Below are the code and all the weights of a small trained network. Each question names an input and a class and asks about switching units off, where a switched-off unit gives its printed mean instead of its output.

import numpy as np


def w(rows, s, z=0):
    codes = np.array(rows[::2]) - 128.0
    scale = np.full(codes.shape[1], s)
    scale[-1] = z or s
    return codes * scale


def f(y):
    return np.maximum(y, 0)


def log_softmax(a):
    a = a - a.max(-1, keepdims=True)
    return a - np.log(np.exp(a).sum(-1, keepdims=True))


def net(x, mask):
    res = np.array(x, float).reshape(1, 7) / 4 @ E
    y = f(res @ A[0][:, :-1].T + A[0][:, -1])
    res = res + np.where(mask, y, B[0][:, -1]) @ B[0][:, :-1]
    return log_softmax(res[-1] @ U[:, :-1].T + U[:, -1])


A, B = {}, {}
E = w([
[123,124,136,113,175,128,140,137,138,128],'x0',
[115,98,63,168,176,99,169,117,71,21],'x1',
[134,119,137,122,131,112,133,125,139,119],'x2',
[123,192,153,250,178,95,86,104,182,141],'x3',
[228,109,90,146,136,169,74,184,175,94],'x4',
[137,121,149,119,154,124,145,125,142,117],'x5',
[128,137,132,139,105,133,112,130,105,130],'x6',
],0.016)
A[0] = w([
[102,130,114,211,143,87,106,115,175,120,113],'N0',
[135,119,89,103,111,81,152,83,99,66,211],'N1',
[248,90,95,151,144,165,71,217,155,104,128],'N2',
[145,121,111,179,141,118,157,143,115,121,103],'N3',
[112,140,134,186,155,124,145,87,117,126,220],'N4',
[155,118,157,22,81,155,137,153,141,192,240],'N5',
[118,183,79,222,180,83,128,91,113,53,8],'N6',
[119,145,152,137,130,101,99,112,206,199,219],'N7',
[128,208,176,146,127,125,78,106,209,186,136],'N8',
[123,87,92,93,110,147,173,167,67,62,142],'N9',
[87,107,115,106,138,137,131,161,98,100,254],'N10',
[149,108,92,106,142,133,115,141,79,68,95],'N11',
[206,119,96,132,131,158,76,207,171,86,130],'N12',
],0.013,0.0076)
B[0] = w([
[105,187,156,121,128,144,94,169,135,132,197],'N0',
[115,125,93,121,152,83,177,123,103,157,201],'N1',
[245,139,62,130,144,171,125,170,187,33,255],'N2',
[145,137,103,94,139,103,106,151,160,108,158],'N3',
[81,157,177,105,102,94,117,136,114,140,190],'N4',
[76,225,142,3,77,88,88,219,161,89,232],'N5',
[92,186,129,19,91,102,128,167,181,94,215],'N6',
[117,126,200,191,128,118,87,108,108,120,217],'N7',
[119,95,174,197,177,170,113,105,112,151,230],'N8',
[149,68,52,138,136,124,183,59,154,129,216],'N9',
[95,97,103,114,100,94,165,94,88,140,187],'N10',
[152,110,75,131,124,141,139,107,161,117,184],'N11',
[247,160,107,165,159,202,84,133,163,72,231],'N12',
],0.013,0.025)
U = w([
[72,176,165,67,81,95,148,158,102,134,252],'0',
[160,195,107,75,115,148,94,175,164,90,184],'1',
[108,84,98,121,139,107,210,27,56,168,144],'2',
[183,62,54,147,134,160,170,81,137,91,6],'3',
[99,130,219,206,119,116,115,53,87,188,103],'4',
[174,153,159,249,164,191,89,134,123,119,27],'5',
],0.012,0.004)

Each question gives the input, the list of numbers given to net, and the class t.
The units are the neurons (one row each of A and B). Each row of codes is followed by its name. A weight is (code - 128) times the scale printed after its matrix; where a second scale follows, it is the last column's (A, B and U).
mask holds one flag per neuron, in row order. A switched-off neuron (its flag False) gives its mean, the last column of its row in B, instead of its output. The means were averaged over made-up inputs and are rounded, as every weight is.
A unit's drop is (log p(t) with every unit on - log p(t) with that unit switched off) / (log p(t) with every unit on - log p(t) with every unit switched off).
The circuit of an input: a set's keep is (log p(t) with only the set's units on - log p(t) with every unit switched off) / (log p(t) with every unit on - log p(t) with every unit switched off). Starting from the 12 units with the biggest drops (on a tie, the unit counted first), units are removed one at a time, each time the one whose removal leaves the highest keep (on an exact tie, the one counted first), for as long as the keep stays at least 0.8.
units of the circuit, in order: the units of the circuit, biggest drop first
k most important neurons: the k neurons with the biggest drops, biggest first
drop when u is switched off: that unit's drop, to one decimal
input [2,-2,6,-5,-2,4,0], class 0: units of the circuit, in order => (N2)
input [8,-6,-7,1,1,4,-2], class 5: 2 most important neurons => (N8, N6)
input [-2,2,0,-7,-1,2,6], class 2: units of the circuit, in order => (N2, N9)
input [-3,-1,-4,4,0,4,8], class 4: 2 most important neurons => (N2, N12)
input [-4,-8,-7,2,-4,-4,7], class 4: units of the circuit, in order => (N8, N2)
input [1,8,-2,-8,0,-5,-5], class 2: units of the circuit, in order => (N2, N1)
input [8,2,5,0,0,4,-4], class 2: units of the circuit, in order => (N5, N2)
input [-6,-1,-8,1,7,8,-6], class 5: 2 most important neurons => (N6, N5)
input [6,-3,1,-2,-2,-6,1], class 0: 2 most important neurons => (N2, N12)
input [-7,1,-6,6,-3,8,-7], class 0: 2 most important neurons => (N6, N2)
input [-6,1,6,-6,6,-1,4], class 3: 2 most important neurons => (N9, N6)
input [0,1,-8,4,-1,-6,2], class 0: 3 most important neurons => (N2, N12, N6)
input [2,8,4,-1,-4,-8,0], class 2: drop when N1 is switched off => 0.0
input [-4,0,-3,4,2,-4,3], class 5: units of the circuit, in order => (N5)
input [5,-3,2,3,0,6,8], class 4: drop when N2 is switched off => 0.3
input [-8,6,1,0,-8,1,-6], class 2: drop when N9 is switched off => 0.1
input [8,8,-4,-5,-1,5,-6], class 2: drop when N2 is switched off => 0.2
